Below are the code and all the weights of a small trained network. Each question names an input and a class and asks about switching units off, where a switched-off unit gives its printed mean instead of its output.

import numpy as np


def w(rows, s, z=0):
    codes = np.array(rows[::2]) - 128.0
    scale = np.full(codes.shape[1], s)
    scale[-1] = z or s
    return codes * scale


def f(y):
    return y / 2 * (1 + np.tanh(0.7978845608 * (y + 0.044715 * y**3)))


def log_softmax(a):
    a = a - a.max(-1, keepdims=True)
    return a - np.log(np.exp(a).sum(-1, keepdims=True))


def net(x, mask):
    res = np.array(x, float).reshape(1, 3) / 4 @ E
    y = f(res @ A[0][:, :-1].T + A[0][:, -1])
    res = res + np.where(mask, y, B[0][:, -1]) @ B[0][:, :-1]
    return log_softmax(res[-1] @ U[:, :-1].T + U[:, -1])


A, B = {}, {}
E = w([
[91,193,130,148,57,129,73],'x0',
[125,139,211,253,132,120,167],'x1',
[60,57,160,150,186,62,38],'x2',
],0.013)
A[0] = w([
[110,140,68,83,149,89,62,89],'N0',
[161,55,175,247,138,113,147,112],'N1',
[162,183,195,196,103,213,210,189],'N2',
[57,74,179,161,208,26,21,189],'N3',
[97,210,167,161,46,70,81,149],'N4',
[166,97,139,137,225,119,187,204],'N5',
[115,148,83,66,151,19,104,110],'N6',
[119,134,176,189,134,100,120,63],'N7',
[133,159,1,101,138,138,115,130],'N8',
[113,124,193,177,123,139,142,113],'N9',
[82,108,106,53,128,103,127,63],'N10',
[156,150,93,116,106,169,183,2],'N11',
],0.013,0.0081)
B[0] = w([
[173,134,124,140,190,52,201,158],'N0',
[185,127,108,83,207,38,160,207],'N1',
[212,191,145,81,171,91,138,212],'N2',
[201,242,103,73,165,167,138,251],'N3',
[76,144,48,211,172,106,219,182],'N4',
[86,161,8,192,162,104,153,201],'N5',
[181,155,138,100,214,73,192,157],'N6',
[193,133,188,64,182,38,242,164],'N7',
[183,129,150,114,187,41,117,171],'N8',
[161,71,174,90,163,58,164,168],'N9',
[174,113,171,90,236,49,196,148],'N10',
[120,174,125,52,144,165,211,155],'N11',
],0.013,0.026)
U = w([
[160,97,185,111,147,97,168,96],'0',
[159,197,135,86,121,182,154,163],'1',
[99,142,46,193,150,110,185,88],'2',
[149,179,97,156,125,119,134,188],'3',
[33,74,205,218,48,195,29,6],'4',
[8,61,204,207,72,81,54,6],'5',
[13,120,161,103,75,180,25,6],'6',
[23,56,209,209,59,226,69,6],'7',
],0.015,0.011)

Each question gives the input, the list of numbers given to net, and the class t.
The units are the neurons (one row each of A and B). Each row of codes is followed by its name. A weight is (code - 128) times the scale printed after its matrix; where a second scale follows, it is the last column's (A, B and U).
mask holds one flag per neuron, in row order. A switched-off neuron (its flag False) gives its mean, the last column of its row in B, instead of its output. The means were averaged over made-up inputs and are rounded, as every weight is.
A unit's drop is (log p(t) with every unit on - log p(t) with that unit switched off) / (log p(t) with every unit on - log p(t) with every unit switched off).
The circuit of an input: a set's keep is (log p(t) with only the set's units on - log p(t) with every unit switched off) / (log p(t) with every unit on - log p(t) with every unit switched off). Starting from all 12 units, units are removed one at a time, each time the one whose removal leaves the highest keep (on an exact tie, the one counted first), for as long as the keep stays at least 0.8.
units of the circuit, in order: the units of the circuit, biggest drop first
most important unit: the unit with the biggest drop
top k neurons: the k neurons with the biggest drops, biggest first
drop of u: that unit's drop, to one decimal
input [6,-5,2], class 2: most important unit => N4
input [5,5,2], class 0: top 3 neurons => (N5 N7 N9)
input [-7,5,8], class 1: top 2 neurons => (N3 N4)
input [4,6,4], class 0: top 4 neurons => (N5 N7 N9 N1)
input [4,8,5], class 0: top 2 neurons => (N7 N9)
input [-7,7,8], class 1: top 4 neurons => (N3 N5 N4 N8)
input [5,-2,6], class 1: top 2 neurons => (N3 N5)
input [-8,-7,3], class 2: top 2 neurons => (N5 N2)
input [-4,-7,-5], class 0: top 2 neurons => (N3 N8)
input [-2,-7,8], class 1: top 3 neurons => (N3 N1 N9)
input [3,-3,4], class 1: top 2 neurons => (N5 N3)
input [-5,-6,7], class 1: top 2 neurons => (N3 N1)
input [5,1,-3], class 2: top 2 neurons => (N4 N3)
input [8,-3,4], class 2: units of the circuit, in order => (N4)
input [-5,-5,7], class 1: top 2 neurons => (N3 N4)
input [5,-6,-2], class 0: top 2 neurons => (N5 N8)
input [-3,3,6], class 1: drop of N3 => 1.6
input [3,7,-2], class 0: drop of N1 => 0.0
input [8,5,-3], class 2: drop of N4 => 7.6
input [-4,-1,7], class 1: drop of N3 => 1.7
